Here is a tiny trained network, its code and every weight. The questions are about switching its units off for an input and a class, where a switched-off unit gives its printed mean instead of its output.

import numpy as np


def w(rows, s, z=0):
    codes = np.array(rows[::2]) - 128.0
    scale = np.full(codes.shape[1], s)
    scale[-1] = z or s
    return codes * scale


def f(y):
    return np.maximum(y, 0)


def log_softmax(a):
    a = a - a.max(-1, keepdims=True)
    return a - np.log(np.exp(a).sum(-1, keepdims=True))


def net(x, mask):
    res = np.array(x, float).reshape(1, 7) / 4 @ E
    y = f(res @ A[0][:, :-1].T + A[0][:, -1])
    res = res + np.where(mask, y, B[0][:, -1]) @ B[0][:, :-1]
    return log_softmax(res[-1] @ U[:, :-1].T + U[:, -1])


A, B = {}, {}
E = w([
[128,131,131,131],'x0',
[101,76,167,174],'x1',
[92,77,153,212],'x2',
[137,140,121,113],'x3',
[43,238,253,159],'x4',
[129,128,126,121],'x5',
[70,23,214,242],'x6',
],0.0051)
A[0] = w([
[27,238,99,149,83],'neuron 0',
[82,155,156,100,71],'neuron 1',
[232,128,158,126,69],'neuron 2',
[159,238,101,142,221],'neuron 3',
[81,145,141,172,152],'neuron 4',
[142,112,177,110,198],'neuron 5',
[83,103,86,162,110],'neuron 6',
[122,124,203,151,95],'neuron 7',
[181,193,170,56,222],'neuron 8',
[166,108,152,157,254],'neuron 9',
[139,102,128,188,69],'neuron 10',
[248,41,70,134,82],'neuron 11',
[148,79,136,96,73],'neuron 12',
[122,14,176,54,94],'neuron 13',
[153,212,133,94,101],'neuron 14',
[154,86,85,136,78],'neuron 15',
[158,108,83,154,76],'neuron 16',
[98,163,155,132,76],'neuron 17',
[96,137,138,173,194],'neuron 18',
[69,106,87,118,103],'neuron 19',
[103,206,129,101,197],'neuron 20',
[169,104,70,47,190],'neuron 21',
[93,123,249,117,94],'neuron 22',
[118,122,160,139,146],'neuron 23',
[122,95,193,160,139],'neuron 24',
],0.011,0.0049)
B[0] = w([
[188,150,196,163,198],'neuron 0',
[169,187,157,126,154],'neuron 1',
[163,172,204,110,142],'neuron 2',
[97,69,181,153,248],'neuron 3',
[138,98,123,85,188],'neuron 4',
[72,105,108,131,178],'neuron 5',
[181,173,92,72,158],'neuron 6',
[128,141,173,102,178],'neuron 7',
[154,67,37,147,254],'neuron 8',
[117,91,61,105,216],'neuron 9',
[177,205,157,152,160],'neuron 10',
[142,240,180,154,230],'neuron 11',
[118,183,230,120,143],'neuron 12',
[84,158,162,112,169],'neuron 13',
[143,155,104,128,203],'neuron 14',
[135,254,204,99,165],'neuron 15',
[184,234,183,123,154],'neuron 16',
[255,243,240,107,156],'neuron 17',
[120,28,88,110,199],'neuron 18',
[178,150,192,100,135],'neuron 19',
[87,60,163,164,224],'neuron 20',
[136,109,64,212,247],'neuron 21',
[118,174,143,94,202],'neuron 22',
[124,146,78,162,165],'neuron 23',
[134,113,130,82,202],'neuron 24',
],0.0053,0.0071)
U = w([
[240,254,246,94,2],'0',
[197,39,140,105,183],'1',
[40,128,88,204,154],'2',
[140,103,124,82,169],'3',
],0.0098,0.0032)

Each question gives the input, the list of numbers given to net, and the class t.
The units are the neurons (one row each of A and B). Each row of codes is followed by its name. A weight is (code - 128) times the scale printed after its matrix; where a second scale follows, it is the last column's (A, B and U).
mask holds one flag per neuron, in row order. A switched-off neuron (its flag False) gives its mean, the last column of its row in B, instead of its output. The means were averaged over made-up inputs and are rounded, as every weight is.
A unit's drop is (log p(t) with every unit on - log p(t) with that unit switched off) / (log p(t) with every unit on - log p(t) with every unit switched off).
The circuit of an input: a set's keep is (log p(t) with only the set's units on - log p(t) with every unit switched off) / (log p(t) with every unit on - log p(t) with every unit switched off). Starting from the 12 units with the biggest drops (on a tie, the unit counted first), units are removed one at a time, each time the one whose removal leaves the highest keep (on an exact tie, the one counted first), for as long as the keep stays at least 0.8.
circuit, biggest first: the units of the circuit, biggest drop first
k most important neurons: the k neurons with the biggest drops, biggest first
drop of u: that unit's drop, to one decimal
input [-6,1,-1,6,-7,4,-2], class 0: circuit, biggest first => neuron 11; neuron 15
input [1,7,2,-6,-8,-2,-3], class 0: circuit, biggest first => neuron 11; neuron 15
input [6,1,-2,-6,-4,2,-4], class 2: most important neuron => neuron 21
input [3,-6,-8,2,4,4,-6], class 1: circuit, biggest first => neuron 8; neuron 20
input [8,-8,4,7,4,-7,-7], class 2: circuit, biggest first => neuron 8; neuron 20
input [4,2,7,-5,4,2,4], class 1: circuit, biggest first => neuron 18; neuron 4; neuron 24
input [5,7,-5,1,-5,8,3], class 0: circuit, biggest first => neuron 11; neuron 8
input [-3,6,5,-1,8,8,7], class 0: 2 most important neurons => neuron 17; neuron 22
input [0,-2,-6,5,5,-7,-2], class 1: circuit, biggest first => neuron 8; neuron 11
input [-3,-1,1,1,-4,2,5], class 0: 2 most important neurons => neuron 8; neuron 11
input [0,-5,6,6,4,-1,-2], class 1: 2 most important neurons => neuron 11; neuron 15
input [0,8,7,-8,7,-2,5], class 3: 2 most important neurons => neuron 18; neuron 11
input [1,2,0,-2,8,5,7], class 0: 2 most important neurons => neuron 17; neuron 22
input [-7,-6,5,-5,7,-1,5], class 0: circuit, biggest first => neuron 17
input [8,-6,0,-6,-6,-8,-7], class 2: drop of neuron 7 => 0.1
input [-7,-4,3,-4,-4,-3,-7], class 2: drop of neuron 24 => 0.1
input [-5,1,4,-8,-8,1,-5], class 0: drop of neuron 11 => 0.2
